Here is a tiny trained network, its code and every weight. The questions are about switching its units off for an input and a class, where a switched-off unit gives its printed mean instead of its output.

import numpy as np


def w(rows, s, z=0):
    codes = np.array(rows[::2]) - 128.0
    scale = np.full(codes.shape[1], s)
    scale[-1] = z or s
    return codes * scale


def f(y):
    return y / 2 * (1 + np.tanh(0.7978845608 * (y + 0.044715 * y**3)))


def log_softmax(a):
    a = a - a.max(-1, keepdims=True)
    return a - np.log(np.exp(a).sum(-1, keepdims=True))


def net(x, mask):
    res = np.array(x, float).reshape(1, 7) / 4 @ E
    y = f(res @ A[0][:, :-1].T + A[0][:, -1])
    res = res + np.where(mask, y, B[0][:, -1]) @ B[0][:, :-1]
    return log_softmax(res[-1] @ U[:, :-1].T + U[:, -1])


A, B = {}, {}
E = w([
[202,2,148,173,175,143,167,78,165,16,179],'x0',
[140,203,78,147,204,139,108,143,175,109,130],'x1',
[83,64,51,172,121,154,22,186,64,139,166],'x2',
[174,80,50,77,127,94,98,139,123,208,99],'x3',
[50,145,90,161,84,45,143,84,102,104,137],'x4',
[85,102,100,99,166,79,131,156,123,110,112],'x5',
[135,119,133,38,60,141,92,103,244,96,69],'x6',
],0.0077)
A[0] = w([
[168,89,136,124,160,179,84,125,233,58,174,249],'n0',
[135,157,166,147,151,139,156,140,107,54,160,65],'n1',
[100,157,95,194,82,129,122,50,190,45,140,187],'n2',
[82,60,145,175,146,53,151,2,107,69,155,233],'n3',
[117,146,118,147,114,32,107,96,168,136,112,133],'n4',
[71,167,148,92,157,113,117,207,129,168,93,207],'n5',
[178,211,154,91,214,136,151,97,151,113,146,202],'n6',
[63,124,153,23,67,117,117,44,177,106,142,139],'n7',
[92,181,213,203,63,187,157,88,77,101,187,244],'n8',
[138,108,211,70,109,159,147,137,172,169,57,252],'n9',
[148,164,33,127,118,66,148,82,178,169,116,35],'n10',
[142,56,62,68,161,81,158,170,83,181,106,235],'n11',
],0.0077,0.0035)
B[0] = w([
[134,75,150,115,94,104,65,143,128,178,56,248],'n0',
[79,72,122,150,155,109,32,107,166,181,189,166],'n1',
[58,156,166,98,73,106,100,132,190,187,103,201],'n2',
[122,66,194,73,134,102,74,112,160,182,99,243],'n3',
[142,214,168,62,62,132,175,74,9,57,97,161],'n4',
[66,214,134,109,21,154,131,141,169,173,147,215],'n5',
[165,90,140,119,131,144,114,144,160,182,89,212],'n6',
[150,161,103,93,57,62,59,97,211,209,94,221],'n7',
[148,117,245,130,119,66,102,142,190,188,42,254],'n8',
[89,82,168,52,74,69,147,120,225,206,59,248],'n9',
[123,213,83,171,134,206,182,88,2,131,137,160],'n10',
[91,88,164,61,126,111,114,56,166,204,80,230],'n11',
],0.0072,0.0082)
U = w([
[129,70,177,152,239,80,138,103,95,154,109,35],'0',
[216,139,129,151,190,150,94,82,56,178,79,80],'1',
[218,150,86,187,140,141,184,122,71,15,194,4],'2',
[110,174,160,15,1,99,104,89,133,196,52,249],'3',
[85,224,29,124,134,135,169,41,29,67,154,10],'4',
[83,190,73,166,116,153,41,189,101,147,131,38],'5',
],0.0055,0.0035)

Each question gives the input, the list of numbers given to net, and the class t.
The units are the neurons (one row each of A and B). Each row of codes is followed by its name. A weight is (code - 128) times the scale printed after its matrix; where a second scale follows, it is the last column's (A, B and U).
mask holds one flag per neuron, in row order. A switched-off neuron (its flag False) gives its mean, the last column of its row in B, instead of its output. The means were averaged over made-up inputs and are rounded, as every weight is.
A unit's drop is (log p(t) with every unit on - log p(t) with that unit switched off) / (log p(t) with every unit on - log p(t) with every unit switched off).
The circuit of an input: a set's keep is (log p(t) with only the set's units on - log p(t) with every unit switched off) / (log p(t) with every unit on - log p(t) with every unit switched off). Starting from all 12 units, units are removed one at a time, each time the one whose removal leaves the highest keep (on an exact tie, the one counted first), for as long as the keep stays at least 0.8.
circuit, biggest first: the units of the circuit, biggest drop first
k most important neurons: the k neurons with the biggest drops, biggest first
drop of u: that unit's drop, to one decimal
input [3,-3,8,0,6,-2,-7], class 0: most important neuron : n5
input [8,6,3,1,-4,8,-1], class 0: circuit, biggest first : n5; n7
input [4,-1,7,-4,-2,-7,-2], class 1: 2 most important neurons : n9; n5
input [8,-4,-7,6,-2,-1,-4], class 0: circuit, biggest first : n7; n5
input [1,2,7,-3,2,-2,-1], class 5: circuit, biggest first : n9; n11
input [7,6,4,4,3,-7,-1], class 0: circuit, biggest first : n5; n7
input [-6,8,7,4,4,-2,-8], class 5: circuit, biggest first : n9; n8
input [7,-1,-1,-2,5,5,-5], class 0: drop of n2 : -0.1
input [8,-8,3,0,6,-5,-7], class 0: drop of n0 : 0.1
input [8,-5,5,5,3,5,-2], class 0: drop of n7 : 0.3
input [2,-8,4,-5,2,-1,-4], class 0: drop of n9 : 0.2
